In the rows, 128 means zero.
Here are made-up nodes, facts about them, and rows of numbers that follow some of those facts. Name the node behind each unnamed row.

How the nodes are related:
pustol α:sinulir ε:c ζ:835 φ:e
skegrem α:skibro ε:a ζ:539 φ:g
senemak α:kliklil ε:d ζ:602 φ:e
liful α:sinulir ε:d ζ:835 φ:e
begrimi α:getradre ε:b ζ:602 φ:f
trika α:pelel ε:c ζ:539 φ:e
zunu α:plustan ε:c ζ:539 φ:g
driskom α:getradre ε:a ζ:466 φ:f
nila α:getradre ε:b ζ:472 φ:f
tuzam α:neskol ε:c ζ:835 φ:f
flumi α:geklak ε:b ζ:987 φ:f
vubrok α:getradre ε:a ζ:987 φ:f
pobrak α:drubrus ε:a ζ:602 φ:e
brobru α:tozu ε:b ζ:835 φ:e
klodrel α:kigor ε:c ζ:602 φ:f
padi α:sedrenum
neskol α:gobril
kleskik α:graflek
sadas α:pelel
flodek α:pliskir ε:a ζ:539 φ:f
tregriflen α:grorasir ε:c ζ:835 φ:e
loplomu α:skibro ε:a ζ:602 φ:e
palak α:sedrenum ε:a ζ:602 φ:f
selo α:grikleri ε:c ζ:987 φ:e
kete α:getradre ε:a ζ:466 φ:e
loskagom α:pliskir ε:a ζ:472 φ:f
brele α:klupa ε:b ζ:539 φ:e
novutrak α:drubrus ε:a ζ:466 φ:e
pliskir α:trobrus
flutir α:skovil
stelek α:tozu ε:b ζ:466 φ:e
potaplur α:getradre ε:a ζ:835 φ:e
pebrin α:sadas ε:c ζ:835 φ:e
plesis α:staka ε:a ζ:835 φ:e
lapletar α:klupa ε:b ζ:835 φ:f
kinik α:platal ε:a ζ:602 φ:e
kliden α:flutir ε:a ζ:472 φ:e
drotok α:plustan ε:b ζ:987 φ:e
zisol α:plustan ε:b ζ:466 φ:g
skolo α:rofla ε:a ζ:602 φ:e
keklel α:gobril ε:a ζ:472 φ:h
kliklil α:tinam
sope α:plustan ε:a ζ:835 φ:e
sagrel α:flatrobo ε:a ζ:987 φ:e
skodu α:plustan ε:a ζ:472 φ:e
noklam α:trobrus ε:d ζ:987 φ:e
batrikom α:breskur ε:c ζ:602 φ:e
lagru α:gobril ε:b ζ:539 φ:f
tredrunul α:staka ε:a ζ:835 φ:f
brimo α:sedrenum ε:b ζ:466 φ:g
zeru α:flatrobo ε:b ζ:987 φ:e
fladru α:sadas ε:d ζ:539 φ:f
plagrerel α:grikleri ε:d ζ:987 φ:g
triklami α:grikleri ε:a ζ:987 φ:f
zavom α:plustan ε:b ζ:987 φ:g
midranok α:kliklil ε:b ζ:472 φ:h
zoveklu α:flatrobo ε:a ζ:466 φ:h
roplas α:batrol ε:a ζ:602 φ:e
babral α:rofla ε:a ζ:539 φ:e
klikur α:rofla ε:c ζ:835 φ:f
ridiske α:dugrigron ε:b ζ:835 φ:h
zuri α:farek ε:c ζ:466 φ:e
tenunul α:pelel ε:c ζ:835 φ:e
nikol α:kigor ε:b ζ:602 φ:e
klupa α:tinam
tradru α:platal ε:c ζ:466 φ:f
zasin α:sinulir ε:a ζ:539 φ:g
trage α:kigor ε:a ζ:602 φ:f
vagu α:plustan ε:a ζ:835 φ:f
brudrune α:getradre ε:c ζ:987 φ:g
trotrove α:neskol ε:b ζ:987 φ:f
bradraflin α:geklak ε:a ζ:835 φ:e
skaplus α:dugrigron ε:a ζ:466 φ:f
batrol α:trobrus
dalur α:rofla ε:a ζ:602 φ:g
flobi α:popus ε:a ζ:835 φ:f
griflus α:sinulir ε:d ζ:466 φ:e
mosten α:plustotrim ε:a ζ:539 φ:e
bratrol α:popus ε:c ζ:835 φ:e
gatru α:sekegror ε:a ζ:466 φ:h
plubi α:plustotrim ε:b ζ:539 φ:g
stegu α:staka ε:c ζ:835 φ:e
noflo α:kliklil ε:c ζ:835 φ:e
distaflum α:geklak ε:d ζ:987 φ:g
famor α:platal ε:b ζ:472 φ:f
zisko α:briles ε:b ζ:472 φ:e
plalu α:breskur ε:a ζ:987 φ:e
resu α:getradre ε:d ζ:987 φ:f
briplu α:breskur ε:c ζ:472 φ:e
rodul α:popus ε:b ζ:466 φ:h
druzek α:pelel ε:c ζ:466 φ:e
sinulir α:dugrigron
skagras α:popus ε:a ζ:602 φ:e
bizel α:kliklil ε:b ζ:835 φ:e
dratrir α:getradre ε:a ζ:602 φ:h
tustis α:drubrus ε:a ζ:466 φ:f
gipum α:geklak ε:c ζ:835 φ:e
brotas α:plustan ε:a ζ:539 φ:g
sidrur α:breskur ε:a ζ:539 φ:e
goplik α:neskol ε:a ζ:987 φ:e
platal α:pelel
loklom α:konis ε:a ζ:987 φ:e
godol α:sekegror ε:a ζ:602 φ:g
pafeke α:pelel ε:a ζ:987 φ:e
drubrus α:grikleri
suses α:grikleri ε:b ζ:472 φ:e
fluklan α:platal ε:b ζ:987 φ:e
kibran α:breskur ε:a ζ:539 φ:h
nukle α:kliklil ε:a ζ:472 φ:f
noflak α:dugrigron ε:a ζ:835 φ:g
sedravum α:kigor ε:a ζ:835 φ:e
furok α:tozu ε:b ζ:987 φ:e
mones α:batrol ε:b ζ:539 φ:e
brudu α:daskam ε:a ζ:602 φ:h
popus α:konis
briflol α:neskol ε:b ζ:472 φ:g
kiplafal α:getradre ε:c ζ:987 φ:h
breskur α:dugrigron
briles α:gobril
skiples α:flatrobo ε:b ζ:472 φ:f
geklak α:konis
kitur α:padi ε:a ζ:466 φ:e
skagritan α:konis ε:c ζ:466 φ:g
flegiskek α:pliskir ε:b ζ:539 φ:e
flibriskim α:batrol ε:b ζ:472 φ:h
zegral α:drubrus ε:b ζ:539 φ:e
pledruk α:getradre ε:b ζ:466 φ:f
klirel α:plustan ε:a ζ:835 φ:h
pegir α:plustan ε:c ζ:987 φ:f
sutril α:kigor ε:d ζ:835 φ:f
pivusken α:sekegror ε:a ζ:602 φ:e
drovu α:dugrigron ε:a ζ:539 φ:g
memar α:grikleri ε:d ζ:987 φ:f
gistudro α:kliklil ε:b ζ:466 φ:e
draflas α:gobril
gofu α:rofla ε:a ζ:466 φ:e
kapumo α:grikleri ε:c ζ:835 φ:e
klesketrir α:tozu ε:a ζ:835 φ:e
tamoru α:skibro ε:a ζ:472 φ:f
trasin α:batrol ε:a ζ:472 φ:f
deste α:sadas ε:a ζ:835 φ:e
dule α:flatrobo ε:a ζ:466 φ:f
ziron α:dugrigron
gredrupem α:plustan ε:a ζ:602 φ:f
rinan α:sedrenum ε:a ζ:539 φ:g
nore α:draflas ε:a ζ:602 φ:g
gripus α:plustan ε:a ζ:472 φ:f
skibro α:tozu
foru α:konis ε:a ζ:835 φ:f
lukibok α:sinulir ε:b ζ:539 φ:f
rofla α:dugrigron
trivok α:sadas ε:a ζ:602 φ:e
plagun α:platal ε:a ζ:472 φ:e
dretra α:pelel ε:c ζ:472 φ:f
pugeda α:padi ε:d ζ:539 φ:h
nopas α:flatrobo ε:d ζ:987 φ:e
pluplu α:skovil ε:a ζ:472 φ:e
flagoklik α:sinulir ε:a ζ:987 φ:e
kigor α:kunatun
fabi α:platal ε:c ζ:835 φ:g

Named rows:
pugeda: [105 125 114  95 121 124 119 215 127 106 139 114 127 148 107 113 112 116
 125 201 113 120 158 123 103 126 168 143 128 123]
skolo: [108 136 155  99 121 151 118 156 120 135 116 117 144 169 101 117 135 125
 128 116 114 135 176 124 101 133 120 123 129 123]
kibran: [105 155 115  82 112 126 116 195 127 108 116 114 148 154 104 113 110 119
 126 130 113 122 171 121 104 133 120 168 142 133]
trasin: [190 117 114 104 134 119 168  91 126 127 111 164 112 106 212 107 108 136
 123 112 163 121  99 123 198 107 115 146 127 117]
plagrerel: [108 115 109 170 116 122 116 195 149 140 113 144 114 106 107 117 171 121
 127 138 111 122  97 125 104 106 221 122 122 120]
vagu: [170 116 119 130 138 120 151  94 140 136 112 171 114 108 171 109 110 132
 125 113 122 121  99 123 163 133 117 123 128 118]
tustis: [108 111 213 225 130 131 122 112 122 150 115 165 123 155 105 111 126 119
 128 117 107 134 153 123  97 185 115 113 128 115]
dule: [108 112 211 215 127 137 122 109 123 150 113 162 127 157 105 110 126 120
 128 117 107 140 156 123  97 183 115 114 128 115]
farek: [108 138 115 139 115 123 118  99 124 108 133 117 115 117 120 134 135 118
 126 149 126 121 116 126 104 107 119 123 128 122]
flutir: [108 137 115 141 114 123 118  98 124 109 134 116 115 115 122 134 139 118
 127 151 126 122 116 127 104 106 118 123 129 122]
zisol: [108 109 134 251 115 170 122 181 121 173 113 149 117 107 103 115 150 137
 131 116 107 122 135 162  97 171 119 114 123 119]
trivok: [111 131 123  82 136 143 119 156 119 156 157 115 162 173 105 147 143 120
 128 134 111 125 163 124 101 153 119 117 128 118]
grorasir: [109 138 114 136 115 123 119  99 124 109 133 117 115 116 121 133 137 118
 127 148 126 121 116 127 104 106 118 125 128 123]
klikur: [150 118 147 118 116 119 122  90 157 138 108 136 118 107 143 110 111 145
 126 109 127 121 105 124 158 107 115 130 129 117]
palak: [108 116 161 197 115 123 120 123 122 140 123 152 115 163 107 112 112 117
 126 116 110 134 120 121 100 147 118 118 129 114]
dugrigron: [106 151 116 118 113 135 116  97 126 115 112 115 116 129 108 115 146 120
 127 117 125 122 131 126 103 104 118 156 129 122]
foru: [159 115 121 116 118 122 144  92 141 109 110 183 114 107 193 116 108 128
 125 113 118 151 101 123 177 136 116 123 127 118]

Which node is each row?
No name comes twice in this set of rows, the named rows included.
[110 117 115 159 114 122 116 122 168 112 125 179 116 153 134 142 111 118
 125 117 112 183  98 119 123 157 154 122 127 119]	flumi
[112 133 119  82 135 143 119 153 119 161 157 116 167 175 106 148 144 119
 128 135 113 125 162 124 103 152 119 116 128 116]	kinik
[192 117 114 107 137 120 169  90 125 129 110 166 112 106 210 107 107 140
 122 112 163 121  99 123 200 109 116 145 126 118]	gripus
[150 118 113  81 131 121 160 125 142 108 114 117 137 105 152 112 105 133
 126 123 135 119 160 135 181 155 115 146 134 161]	klirel
[114 124 152 128 138 129 119 176 119 125 158 118 133 156 102 129 127 120
 129 124 115 125 161 124 101 151 120 120 128 124]	pobrak
[131 159 122  94 126 117 115 160 141 116 163 117 161 123 104 169 134 121
 128 116 116 122 115 122 116 113 135 121 128 149]	selo
[107 109 167 240 113 150 120 156 121 130 111 144 144 105 102 196 125 125
 147 114 105 134 156 154  99 135 115 111 123 116]	skagritan
[108 113 204 167 122 124 121  97 122 179 114 120 178 157 107 115 134 118
 129 117 106 124 157 124  99 158 113 109 128 106]	tradru
[123 150 109  75 132 123 116 153 139 169 166 116 168 172 108 151 159 119
 128 144 114 138 104 123 129 154 156 122 129 123]	fluklan
[108 112 213 222 130 132 122 114 122 149 113 163 126 156 105 111 120 120
 129 116 107 138 154 123  97 185 116 114 127 114]	driskom
[106 114 217 198 115 152 121  99 123 159 110 150 133 168 103 110 135 121
 129 112 107 145 167 124  97 168 116 117 129 115]	skaplus
[104 115 204 116 173 186 122 145 121 133 111 117 159 168 100 111 164 132
 155 117 111 151 213 134  98 146 139 119 129 123]	griflus
[106 115 204 117 140 171 121 138 120 145 112 119 170 162 100 115 152 137
 153 114 111 141 211 130  99 168 117 118 129 127]	gofu

The same nodes again, as new rows of numbers:
Known rows:
dule: [126 111 122 128 123 122 134 122  98 148 141 125 120 127 142 143 160 133
 132 114 142 130 120 145 144 133 141 119 144 106 110 117 131 139 124 135]
nukle: [135 110 116 129 130 131 146 124 110 132 151 116 137 121 150 163 137 142
 137 105 156 133 122 140 126 125 150 140 130 107  99 129 126 142 127 137]
dugrigron: [116 107 143 119 122 107 119 124 139 145 155 128 107 144 141 124 169 109
 136 142 117 106 147 121 165 125 109  92 143 109  84 146 159 144  98 122]
brudrune: [120 132 113 119 153 165 112 127 175  93 141 123 178 130 112 144  85 125
 158 130 125 128 107 114  95 120 121 149  99 112 141 159 171 145 110 126]
nila: [133 107 115 131 128 136 150 132  99 136 149 125 123 135 152 165 139 141
 137 102 140 127 130 133 124 130 153 136 127 111  79 138 121 145 120 134]
kapumo: [106  90 111 133 131 171 107 137 125 110 119 135 161 118  34  98 160 119
 135 119 114 145 105 115 121 130 130 109 126 133 187 102 175 128 117 107]
sope: [108 102 128 140 127 167 117 147 102 141 127 138 158 114  34 107 159 128
 136 120 111 135 136 124 119 134 124 112 124 138 177  95 178  94 122 110]
gistudro: [105 124 116 134 129 109 122 138  98 116 118 144 122 133 120 143 132 144
 115 126 145 119 139 132 134 142 141 126 130 133  93 119 145 115 112 131]
flagoklik: [119  85 137 120 130 160 126 140 167 112 176 135 160 117 108 143  75 136
 149 120 140 135 146 117  64 130  99 149 113 114  59 159 171 113 134 139]
zoveklu: [122 119 122 118 125 111 134 126 107 165 151 115 121 125 149 145 160 131
 133 119 126 124 143 140 162 114 138 124 141 106 126 120 134 141 112 127]
batrikom: [105  98 113 131 127  80 107 119 146  88 145 138 146 127 110 105 147 101
 132 159 148 131 100 132 133 149 123  89 142 129  49 122 163 152 102 120]
pluplu: [119 122 113 134 136 112 132 130 125  93 136 127 146 111 127 161 109 148
 122 124 176 127 136 130 115 130 143 145 121 129  90 126 151 115 123 132]
tuzam: [120  75 113 124 126 185 123 134 110 147 135 125 156 124  49 100 185 112
 152  97 100 155  90 127 127 126 138 108 137 112 189 100 154 157 116 114]
graflek: [110 129 127 117 131 117 111 125 116 160 136 125 119 145 127 129 159 128
 132 129 116 113 133 133 169 121 123 114 138 110 140 130 145 144  92 130]
druzek: [109 122  99 130 135 112 105 117 130  81 110 130 128 125 127 131 133 133
 111 131 156 132 102 127 141 132 144 122 132 122 129 122 143 142 120 126]
getradre: [114 136 131 126 129 123 109 120 118 160 135 124 108 149 145 128 164 124
 129 136 105 107 137 127 178 121 122 106 133 107 145 141 139 139 102 123]
sadas: [113 141 127 127 131 127 108 119 112 161 131 123 110 150 142 129 163 128
 129 134 103 108 134 128 180 121 125 110 132 108 157 139 135 138 102 125]

Rows to name:
No name comes twice in this set of rows, the named rows included.
[104  37 131 129 116 169 115 149 139 107 146 137 137 137   5  94 154 133
 123 108 148 139 135 102 118 139 100 110 138 132 120 125 173 126 103 118]	liful
[118  84 128 131 121 187 136 153  76 182 140 139 145 135  47 113 186 125
 154  95  84 138 127 130 124 135 136 109 132 121 166 101 151 127 112 117]	lapletar
[124 105 102 123 130 128 121 112 116 119 127 121 121 132 145 133 160 127
 129 111 140 141  88 138 149 128 151 120 143 101 131 123 122 170 121 131]	tradru
[111  85 148 121 126 147 123 153 132 124 148 136 152 116  19 111 155 107
 147 134 118 118 147 116 127 135 103 101 132 145 137 106 213  99 101  98]	noflak
[135 104  98 126 135 138 134 112 130 103 140 112 133 127 154 154 139 133
 135 104 154 142  91 131 130 120 157 136 130 101 115 137 119 172 125 132]	dretra
[118 122  96 132 141 121 116 117 144  69 122 124 141 120 141 149 111 139
 119 125 167 134 105 122 122 125 149 140 119 120 111 137 141 146 123 129]	trika
[118 135 122 136 144 164 126 133 144 130 148 134 188 118 117 147  92 142
 155 122 131 133 134 125  72 128 124 152  98 112 118 143 162 113 128 141]	loklom
[ 97 117 111 137 132 110 104 125 119 115 107 140 131 151 100 114 154 145
 111 128 167 124 118 126 148 146 127 114 137 114 120 125 141 141  95 144]	senemak
[108 108 115 122 138 171 101 141 127 109 116 128 155 127  25 106 151 116
 139 125 107 131 104 115 142 125 124 115 123 138 219 106 184 125 101  97]	fabi
[131 102 104 137 135 137 140 118 121 121 140 114 138 148 139 151 150 151
 131  98 176 135 108 124 136 128 149 138 127  96 103 148 109 172 106 149]	fladru
[108 113 101 125 134 105 109 120 135  78 116 132 130 122 121 131 131 131
 114 130 162 134 103 128 136 134 141 123 136 124 114 118 150 145 116 127]	zuri
[111 108 138 125 128  89 137 132 141  96 121 148 124 107 136 143 159 122
 121 134 176 114 154 122 119 137 128 102 143 118  58 112 191 118 121 133]	gofu
[127 103 107 125 135 123 143 123 135 135 154 105 138 145 141 153 149 148
 134 104 164 129 133 120 149 109 145 143 127  97 105 151 118 176  91 141]	pugeda
[130 113 110 114 144 174 132 121 163 152 168 109 178 129 145 141 120 121
 172 107 100 143 113 121 100 100 132 148 108  85 138 158 140 176 115 135]	kiplafal
[121 108 119 128 122 126 137 131  85 151 137 134 110 142 142 145 161 135
 131 109 126 125 126 140 143 139 147 118 140 110  93 124 123 141 116 135]	pledruk

The same nodes again, as new rows of numbers:
Named rows:
plustotrim: [125 149 171 154 131 159 124 150 150 104 114 144 140  99]
noklam: [120 158 161 128 110 163 162 165  92 156 152 132 127  48]
pugeda: [ 94 156 151  79 107 119 152 169 114  74 121 146 124 187]
gistudro: [150 152 111 209 114 141  84  87 102 157 112 127 133 120]
skagritan: [159 177 110 229 105  48  80 170 146  69 116 139 152 120]
plalu: [133 147 160 138 100 148 193 168 152 174 170 114 104  64]
trasin: [150 156 157 116  82 140 127 131  94 162 152 140 122 108]
grorasir: [125 149 173 154 131 159 124 150 151 104 114 143 141 100]
plagun: [167 144 139 125 129 140 143 155 124 173 156 109 186  92]
tamoru: [151 155 156 113  84 137 126 134  99 160 156 140 123 106]
nukle: [144 148 163 122  74 149 132 126  76 166 145 135 120 116]
stelek: [158 159 104 199 126 128  79  95 127 151 125 133 135 112]
zisol: [135 151 122 237 114  67  86 150 119  73 108 107 149 132]
gipum: [122 218  91 131 111 116 106 120 180 130 122 176 152 121]
geklak: [130 183 159 143 135 140 107 158 175  84 131 167 138  77]
sadas: [145 131 168 141 162 151 121 164 155 123 120 125 174 109]
brele: [ 59 181 148 103 108 169 165 121 131 141 109 133 153 131]

Name these rows:
No name comes twice in this set of rows, the named rows included.
[135 159 101 133 137 132 119 125 160 169 120 131 193 159]	deste
[147 128 166 140 166 151 121 166 154 124 121 122 179 110]	platal
[121 159 157 126 114 160 162 166  97 157 155 132 128  48]	nopas
[129 205 103 105 103 102  85 114 166 138 143 182 131 149]	flobi
[114 143 179 163 119 174 129 143 124 109 101 139 138 108]	kliklil
[120 172 114 120  96 124 105 105 131 161 123 156 134 176]	vagu
[140 135 168 144 154 154 122 160 153 118 117 128 166 107]	pelel
[120 146 176 160 125 167 126 146 136 107 106 140 140 105]	tinam
[107 176 112 154  95 152 130 104 127 158  91 146 153 156]	noflo
[138 148 126 237 116  66  85 151 126  72 108 111 150 131]	brimo
[118 145 178 161 123 171 127 144 131 108 105 141 140 106]	klupa
[176 162  98 199 112 126  86 109 131 164 119 146 138 117]	zuri
[ 45 175 161 135 106  96 169 182 148  58 101 113 171 145]	plubi

